Below is a small trained network, with its code and all its weights. Each question gives an input and a target symbol and asks what happens when units are switched off, that is, made to give their printed mean instead of their output.

import numpy as np


def w(rows, s, z=0):
    codes = np.array(rows[::2]) - 128.0
    scale = np.full(codes.shape[1], s)
    scale[-1] = z or s
    return codes * scale


def norm(h):
    return h / np.sqrt((h * h).mean(-1, keepdims=True) + 1e-5)


def f(y):
    return np.maximum(y, 0)


def softmax(a):
    e = np.exp(a - a.max(-1, keepdims=True))
    return e / e.sum(-1, keepdims=True)


def log_softmax(a):
    a = a - a.max(-1, keepdims=True)
    return a - np.log(np.exp(a).sum(-1, keepdims=True))


def net(x, mask):
    ids = ['αβγζηθλμπστφψ'.index(c) for c in x.split()]
    T = len(ids)
    res = E[ids] + P[:T]
    r = norm(res)
    for j in range(2):
        rows = slice(2 * j, 2 * j + 2)
        q, k, v = (r @ M[0][rows].T for M in (Q, K, V))
        z = softmax(np.where(np.tri(T) > 0, q @ k.T / 2**0.5, -1e9)) @ v
        o = O[0][rows]
        res = res + np.where(mask[j], z, o[:, -1]) @ o[:, :-1]
    y = f(norm(res) @ A[0][:, :-1].T + A[0][:, -1])
    res = res + np.where(mask[2:14], y, B[0][:, -1]) @ B[0][:, :-1]
    return log_softmax(norm(res)[-1] @ U[:, :-1].T + U[:, -1])


Q, K, V, O, A, B = {}, {}, {}, {}, {}, {}
E = w([
[122,14,9],'α',
[138,14,17],'β',
[114,5,13],'γ',
[106,127,113],'ζ',
[104,125,114],'η',
[130,6,26],'θ',
[165,78,128],'λ',
[190,93,126],'μ',
[94,146,116],'π',
[130,3,21],'σ',
[111,151,108],'τ',
[119,148,102],'φ',
[206,124,1],'ψ',
],0.0067)
P = w([
[167,95,195],'0',
[121,4,60],'1',
[114,18,49],'2',
[114,31,47],'3',
[115,58,52],'4',
[116,68,59],'5',
[112,87,60],'6',
[114,112,67],'7',
[116,127,66],'8',
[119,146,69],'9',
],0.0033)
Q[0] = w([
[92,147,212],'head 0',
[116,131,247],'head 0',
[199,97,158],'head 1',
[19,166,105],'head 1',
],0.013)
K[0] = w([
[171,100,154],'head 0',
[171,69,200],'head 0',
[146,146,49],'head 1',
[130,122,254],'head 1',
],0.014)
V[0] = w([
[232,15,135],'head 0',
[208,178,149],'head 0',
[23,27,238],'head 1',
[126,254,221],'head 1',
],0.0038)
O[0] = w([
[116,208,119,147],'head 0',
[90,116,100,54],'head 0',
[67,74,255,161],'head 1',
[158,47,107,3],'head 1',
],0.0069,0.0046)
A[0] = w([
[233,12,230,109],'neuron 0',
[107,185,247,221],'neuron 1',
[118,227,155,69],'neuron 2',
[124,133,127,102],'neuron 3',
[127,17,73,99],'neuron 4',
[151,49,110,194],'neuron 5',
[91,141,211,143],'neuron 6',
[132,128,251,43],'neuron 7',
[83,140,2,86],'neuron 8',
[147,52,90,113],'neuron 9',
[45,148,162,4],'neuron 10',
[202,144,85,195],'neuron 11',
],0.0051,0.0021)
B[0] = w([
[227,60,155,179],'neuron 0',
[106,186,79,199],'neuron 1',
[111,166,156,164],'neuron 2',
[119,138,124,128],'neuron 3',
[109,191,101,214],'neuron 4',
[158,158,178,204],'neuron 5',
[73,180,113,168],'neuron 6',
[1,111,78,157],'neuron 7',
[124,74,104,253],'neuron 8',
[137,169,151,187],'neuron 9',
[209,188,150,148],'neuron 10',
[118,141,206,219],'neuron 11',
],0.0059,0.0036)
U = w([
[92,189,118,20],'α',
[91,33,199,173],'β',
[217,40,159,212],'γ',
[63,105,174,89],'ζ',
[106,166,120,12],'η',
[233,173,1,7],'θ',
[74,37,35,202],'λ',
[158,237,165,180],'μ',
[162,159,115,160],'π',
[170,155,166,253],'σ',
[123,180,144,108],'τ',
[37,109,192,112],'φ',
[96,170,125,60],'ψ',
],0.012,0.0033)

Each question gives the input, a string of symbols that net reads in full, and the target symbol t.
The units are the heads (2 rows each of Q, K, V and O) and the neurons (one row each of A and B). Each row of codes is followed by its name. A weight is (code - 128) times the scale printed after its matrix; where a second scale follows, it is the last column's (O, A, B and U).
mask holds one flag per unit, heads first, then neurons. A switched-off unit (its flag False) gives its mean, the last column of its rows in O or B, instead of its output. The means were averaged over made-up inputs and are rounded, as every weight is.
A unit's drop is (log p(t) with every unit on - log p(t) with that unit switched off) / (log p(t) with every unit on - log p(t) with every unit switched off).
The circuit of an input: a set's keep is (log p(t) with only the set's units on - log p(t) with every unit switched off) / (log p(t) with every unit on - log p(t) with every unit switched off). Starting from the 12 units with the biggest drops (on a tie, the unit counted first), units are removed one at a time, each time the one whose removal leaves the highest keep (on an exact tie, the one counted first), for as long as the keep stays at least 0.8.
units of the circuit, in order: the units of the circuit, biggest drop first
top k neurons: the k neurons with the biggest drops, biggest first
heads that matter: for each layer, one digit per head in row order, 1 if its drop is at least 0.15 and else 0, layers parted by /
drop of u: that unit's drop, to one decimal
input θ μ ψ τ τ τ ψ θ, target θ: units of the circuit, in order -> head 1
input π μ β α μ μ σ φ ψ π, target β: heads that matter -> 11
input π μ τ γ π μ μ, target γ: top 2 neurons -> neuron 0; neuron 4
input ζ ζ β λ μ μ μ β π, target φ: heads that matter -> 11
input μ α ψ η, target λ: units of the circuit, in order -> head 1; neuron 8
input π π ψ φ, target β: heads that matter -> 01
input ζ τ ψ φ, target φ: heads that matter -> 01
input τ θ ζ ψ μ ζ, target γ: heads that matter -> 01
input ζ π μ μ λ, target μ: heads that matter -> 11
input μ η η, target λ: units of the circuit, in order -> head 1; neuron 8; neuron 11
input σ μ β λ, target μ: heads that matter -> 10
input μ θ μ φ ζ σ η π, target λ: heads that matter -> 11
input φ γ ψ τ π, target θ: heads that matter -> 01
input τ ζ φ, target γ: heads that matter -> 01
input ζ τ β β β μ μ μ μ η, target φ: units of the circuit, in order -> head 1
input μ μ ζ, target λ: units of the circuit, in order -> head 1; neuron 8
input τ ζ μ μ, target μ: drop of head 0 -> 1.2
input φ τ τ, target θ: drop of head 1 -> 0.6
input σ ψ μ π η β φ β, target θ: drop of neuron 3 -> 0.0
input π β ψ ψ θ τ ψ τ η, target β: top neuron -> neuron 0
